Here is a tiny trained network, its code and every weight. The questions are about switching its units off for an input and a class, where a switched-off unit gives its printed mean instead of its output.

import numpy as np


def w(rows, s, z=0):
    codes = np.array(rows[::2]) - 128.0
    scale = np.full(codes.shape[1], s)
    scale[-1] = z or s
    return codes * scale


def f(y):
    return np.maximum(y, 0)


def log_softmax(a):
    a = a - a.max(-1, keepdims=True)
    return a - np.log(np.exp(a).sum(-1, keepdims=True))


def net(x, mask):
    res = np.array(x, float).reshape(1, 6) / 4 @ E
    y = f(res @ A[0][:, :-1].T + A[0][:, -1])
    res = res + np.where(mask, y, B[0][:, -1]) @ B[0][:, :-1]
    return log_softmax(res[-1] @ U[:, :-1].T + U[:, -1])


A, B = {}, {}
E = w([
[160,176,49,68,131],'x0',
[92,133,153,84,162],'x1',
[117,111,105,59,1],'x2',
[228,88,91,169,144],'x3',
[116,215,80,191,98],'x4',
[163,207,201,151,97],'x5',
],0.0071)
A[0] = w([
[103,57,175,42,166,201],'neuron 0',
[124,185,51,87,78,243],'neuron 1',
[65,122,141,163,217,213],'neuron 2',
[137,92,179,69,70,156],'neuron 3',
[79,129,125,150,240,189],'neuron 4',
[128,221,90,71,85,216],'neuron 5',
[85,161,169,232,121,198],'neuron 6',
[169,49,172,130,111,213],'neuron 7',
[148,128,168,205,185,212],'neuron 8',
[87,125,134,147,207,188],'neuron 9',
[216,121,43,147,134,254],'neuron 10',
[101,254,190,91,75,170],'neuron 11',
[225,153,160,182,168,152],'neuron 12',
[115,194,145,41,81,169],'neuron 13',
[217,107,59,139,140,245],'neuron 14',
[177,160,181,242,168,208],'neuron 15',
[133,56,53,122,52,235],'neuron 16',
[71,187,175,149,105,237],'neuron 17',
[111,45,149,44,177,203],'neuron 18',
[111,34,172,52,177,205],'neuron 19',
[134,32,136,117,90,194],'neuron 20',
[220,162,177,206,180,170],'neuron 21',
[139,88,141,101,31,230],'neuron 22',
[50,190,181,147,114,224],'neuron 23',
[141,114,16,82,163,214],'neuron 24',
],0.0075,0.0032)
B[0] = w([
[50,38,193,2,145,238],'neuron 0',
[138,196,72,92,106,253],'neuron 1',
[123,144,146,153,202,235],'neuron 2',
[112,121,169,104,64,201],'neuron 3',
[135,135,124,141,209,234],'neuron 4',
[193,205,103,56,98,244],'neuron 5',
[146,156,193,210,149,224],'neuron 6',
[98,40,140,156,78,212],'neuron 7',
[165,95,145,188,176,230],'neuron 8',
[129,135,135,141,204,211],'neuron 9',
[122,121,31,147,108,247],'neuron 10',
[228,207,182,72,92,243],'neuron 11',
[223,62,94,181,115,214],'neuron 12',
[161,176,154,16,80,220],'neuron 13',
[112,103,32,138,110,237],'neuron 14',
[216,86,142,219,143,249],'neuron 15',
[53,151,93,146,66,243],'neuron 16',
[156,188,198,139,135,227],'neuron 17',
[51,56,143,48,157,243],'neuron 18',
[70,61,155,74,142,248],'neuron 19',
[57,91,135,135,82,208],'neuron 20',
[223,62,108,193,126,236],'neuron 21',
[111,154,134,145,8,235],'neuron 22',
[149,201,208,131,150,232],'neuron 23',
[80,154,58,98,166,236],'neuron 24',
],0.0079,0.0056)
U = w([
[198,241,182,51,82,114],'0',
[224,50,82,186,139,87],'1',
[64,53,195,65,67,29],'2',
[58,121,100,201,55,247],'3',
[162,165,231,200,190,141],'4',
[71,83,148,67,245,137],'5',
[102,190,1,96,129,146],'6',
],0.0069,0.0014)

Each question gives the input, the list of numbers given to net, and the class t.
The units are the neurons (one row each of A and B). Each row of codes is followed by its name. A weight is (code - 128) times the scale printed after its matrix; where a second scale follows, it is the last column's (A, B and U).
mask holds one flag per neuron, in row order. A switched-off neuron (its flag False) gives its mean, the last column of its row in B, instead of its output. The means were averaged over made-up inputs and are rounded, as every weight is.
A unit's drop is (log p(t) with every unit on - log p(t) with that unit switched off) / (log p(t) with every unit on - log p(t) with every unit switched off).
The circuit of an input: a set's keep is (log p(t) with only the set's units on - log p(t) with every unit switched off) / (log p(t) with every unit on - log p(t) with every unit switched off). Starting from the 12 units with the biggest drops (on a tie, the unit counted first), units are removed one at a time, each time the one whose removal leaves the highest keep (on an exact tie, the one counted first), for as long as the keep stays at least 0.8.
circuit, biggest first: the units of the circuit, biggest drop first
unit that matters most: the unit with the biggest drop
top k neurons: the k neurons with the biggest drops, biggest first
drop of u: that unit's drop, to one decimal
input [5,-3,6,6,6,5], class 6: circuit, biggest first : [neuron 10; neuron 14]
input [8,2,-3,6,-2,-3], class 6: circuit, biggest first : [neuron 24; neuron 10]
input [-5,8,-6,-3,6,-8], class 4: unit that matters most : neuron 6
input [0,-6,8,2,-3,-2], class 3: circuit, biggest first : [neuron 16; neuron 22]
input [-2,8,-1,-7,-1,2], class 0: top 3 neurons : [neuron 11; neuron 23; neuron 13]
input [-4,-8,4,7,0,2], class 3: top 3 neurons : [neuron 16; neuron 22; neuron 20]
input [7,-6,-6,-2,0,8], class 1: circuit, biggest first : [neuron 21; neuron 12]
input [-3,3,6,-5,-3,4], class 0: top 4 neurons : [neuron 11; neuron 13; neuron 23; neuron 17]
input [-6,-2,3,2,7,6], class 4: circuit, biggest first : [neuron 6; neuron 15]
input [2,1,7,-1,4,-2], class 0: circuit, biggest first : [neuron 13; neuron 5]
input [-2,-2,-4,2,8,0], class 1: circuit, biggest first : [neuron 21; neuron 15]
input [8,1,4,3,-7,1], class 2: top 2 neurons : [neuron 0; neuron 18]
input [5,-4,-4,2,-1,-4], class 6: drop of neuron 24 : 0.4
input [8,2,4,5,-8,0], class 2: drop of neuron 0 : 0.2
input [3,6,-5,5,-5,5], class 1: drop of neuron 12 : 0.1
